[[ -7  -7  -7  -6  -5 -11 -11  -7 -13  -9  -6  -7  -9]
 [-65  11   3  21  46  -4 -23  41  28  32  20 -29  61]
 [-13 -15 -11  -7 -11 -17  -8  -9  -6 -13  -5  -1 -17]
 [-22 -28 -11   9  -5 -47  -4  -2  -1 -25  18  32 -39]]
=>
[[ -9  -7  -6  -9 -13  -7 -11 -11  -5  -6  -7  -7  -7]
 [ 61 -29  20  32  28  41 -23  -4  46  21   3  11 -65]
 [-17  -1  -5 -13  -6  -9  -8 -17 -11  -7 -11 -15 -13]
 [-39  32  18 -25  -1  -2  -4 -47  -5   9 -11 -28 -22]]

[[ 11 -28   1  47  53  31 -49  15]
 [ 24  22  18 -78  20 -15  34   1]]
=>
[[ 15 -49  31  53  47   1 -28  11]
 [  1  34 -15  20 -78  18  22  24]]

[[  6  11  18  -8   6  -5  30  17  13   7  -5   7  -1   6  14]
 [-38 -28   4 -38  -7 -47 -33 -20 -16 -56 -68 -43 -75 -18  -1]]
=>
[[ 14   6  -1   7  -5   7  13  17  30  -5   6  -8  18  11   6]
 [ -1 -18 -75 -43 -68 -56 -16 -20 -33 -47  -7 -38   4 -28 -38]]

[[ -1 -23   4]
 [  6 -63  34]
 [-57  49 -27]
 [ 43 -28  69]]
=>
[[  4 -23  -1]
 [ 34 -63   6]
 [-27  49 -57]
 [ 69 -28  43]]

[[-49   8   4   9  55  36   6 -29   4  35  -2  11   0  -3  -4]
 [-34   0 -12 -14 -60 -61   6  53   0 -61 -13 -11   3 -21  -5]
 [-42  -6  -1 -12 -45 -42 -16  16  -2 -23  -1 -21   0 -15  -2]
 [-27   7   4   5  50 -17  15  19   4 -19   8   8   4 -24   5]
 [-72   1   7   1 -18 -33 -17 -19   2   7   2  -4   0  -4   2]]
=>
[[ -4  -3   0  11  -2  35   4 -29   6  36  55   9   4   8 -49]
 [ -5 -21   3 -11 -13 -61   0  53   6 -61 -60 -14 -12   0 -34]
 [ -2 -15   0 -21  -1 -23  -2  16 -16 -42 -45 -12  -1  -6 -42]
 [  5 -24   4   8   8 -19   4  19  15 -17  50   5   4   7 -27]
 [  2  -4   0  -4   2   7   2 -19 -17 -33 -18   1   7   1 -72]]

[[-43 -31  38 -22   6]
 [ 28  63 -26 -15 -12]
 [ 21  40 -34 -15  12]
 [ -4  48  21 -24 -18]
 [ 41  31  29 -45  64]
 [-17  12  35 -35  25]
 [ 43  37  21 -48  51]
 [-24  13  39 -11 -30]]
=>
[[  6 -22  38 -31 -43]
 [-12 -15 -26  63  28]
 [ 12 -15 -34  40  21]
 [-18 -24  21  48  -4]
 [ 64 -45  29  31  41]
 [ 25 -35  35  12 -17]
 [ 51 -48  21  37  43]
 [-30 -11  39  13 -24]]
---
[[ -9  -5  -9  -5  -4  -4 -10  -3  -9]
 [ 47   1 -22  -8 -60 -37   6 -32  76]
 [ -3  -4  -7 -10 -19 -10 -13 -20  16]]
=>
[[ -9  -9  -4 -10  -9]
 [ 47 -22 -60   6  76]
 [ -3  -7 -19 -13  16]]

[[-59 -30  55   5  17 -38  68]
 [ 59 -32  18 -15 -68 -17  56]
 [-11  -7  13  16  23 -67  65]
 [ 29  44  21 -31 -57 -65  -4]
 [-23 -36 -24 -65 -56 -54 -43]
 [ 11  56  50  34  43  39 -14]
 [ -8  68  65 -52  12  57  25]
 [-50  -2 -61   1   7  31  56]
 [-21 -66 -63  16 -69 -37  -1]
 [-50  56 -10 -66  14  33 -61]
 [-15  -5  53 -37  22  45  59]
 [ 56 -54  36 -68 -47  53 -53]]
=>
[[-59  55  17  68]
 [ 59  18 -68  56]
 [-11  13  23  65]
 [ 29  21 -57  -4]
 [-23 -24 -56 -43]
 [ 11  50  43 -14]
 [ -8  65  12  25]
 [-50 -61   7  56]
 [-21 -63 -69  -1]
 [-50 -10  14 -61]
 [-15  53  22  59]
 [ 56  36 -47 -53]]

[[  1   0  -6  -7  -1  -2  -2  -3  -1]
 [  6  11   3   2   3   0   6   6   6]
 [ -3  -4  -4  -4  -3  -2  -3  -4  -3]
 [ -2  -7  -5  -5  -1   1  -4  -6  -4]
 [-30 -31  38  60  -8  -8 -22  15 -15]
 [ -2  -4  -5  -5  -2  -1  -3  -5  -3]]
=>
[[  1  -6  -1  -2  -1]
 [  6   3   3   6   6]
 [ -3  -4  -3  -3  -3]
 [ -2  -5  -1  -4  -4]
 [-30  38  -8 -22 -15]
 [ -2  -5  -2  -3  -3]]

[[ -8 -14  -8 -10]
 [ -8 -22  -7 -13]
 [  3 -52  43 -26]
 [ -1 -47  32  21]
 [-13   9  10  29]
 [-26  19 -35  80]]
=>
[[ -8  -8]
 [ -8  -7]
 [  3  43]
 [ -1  32]
 [-13  10]
 [-26 -35]]

[[ -3  -1   8 -13 -10  -2  -5   0 -15   4   0  -7  -7  -6]
 [ 10   6 -26 -53 -21  -9   6 -13   2   5   7  12   8   8]
 [ 13  14  59  -3  10  12   5  -6  21  14   1 -20  10   6]
 [ -2  -5 -14   2 -16 -35   6  24  -8   2   3  30  -4   1]]
=>
[[ -3   8 -10  -5 -15   0  -7]
 [ 10 -26 -21   6   2   7   8]
 [ 13  59  10   5  21   1  10]
 [ -2 -14 -16   6  -8   3  -4]]

[[ -1  21   9  21  16   1  19 -16  40]
 [-28 -11 -25 -50  42   1  26 -13 -33]
 [  7  22 -14 -68  43   1  17 -10   8]
 [ -3  -5  -4   8  -4  -3  -1  -3  -6]]
=>
[[ -1   9  16  19  40]
 [-28 -25  42  26 -33]
 [  7 -14  43  17   8]
 [ -3  -4  -4  -1  -6]]
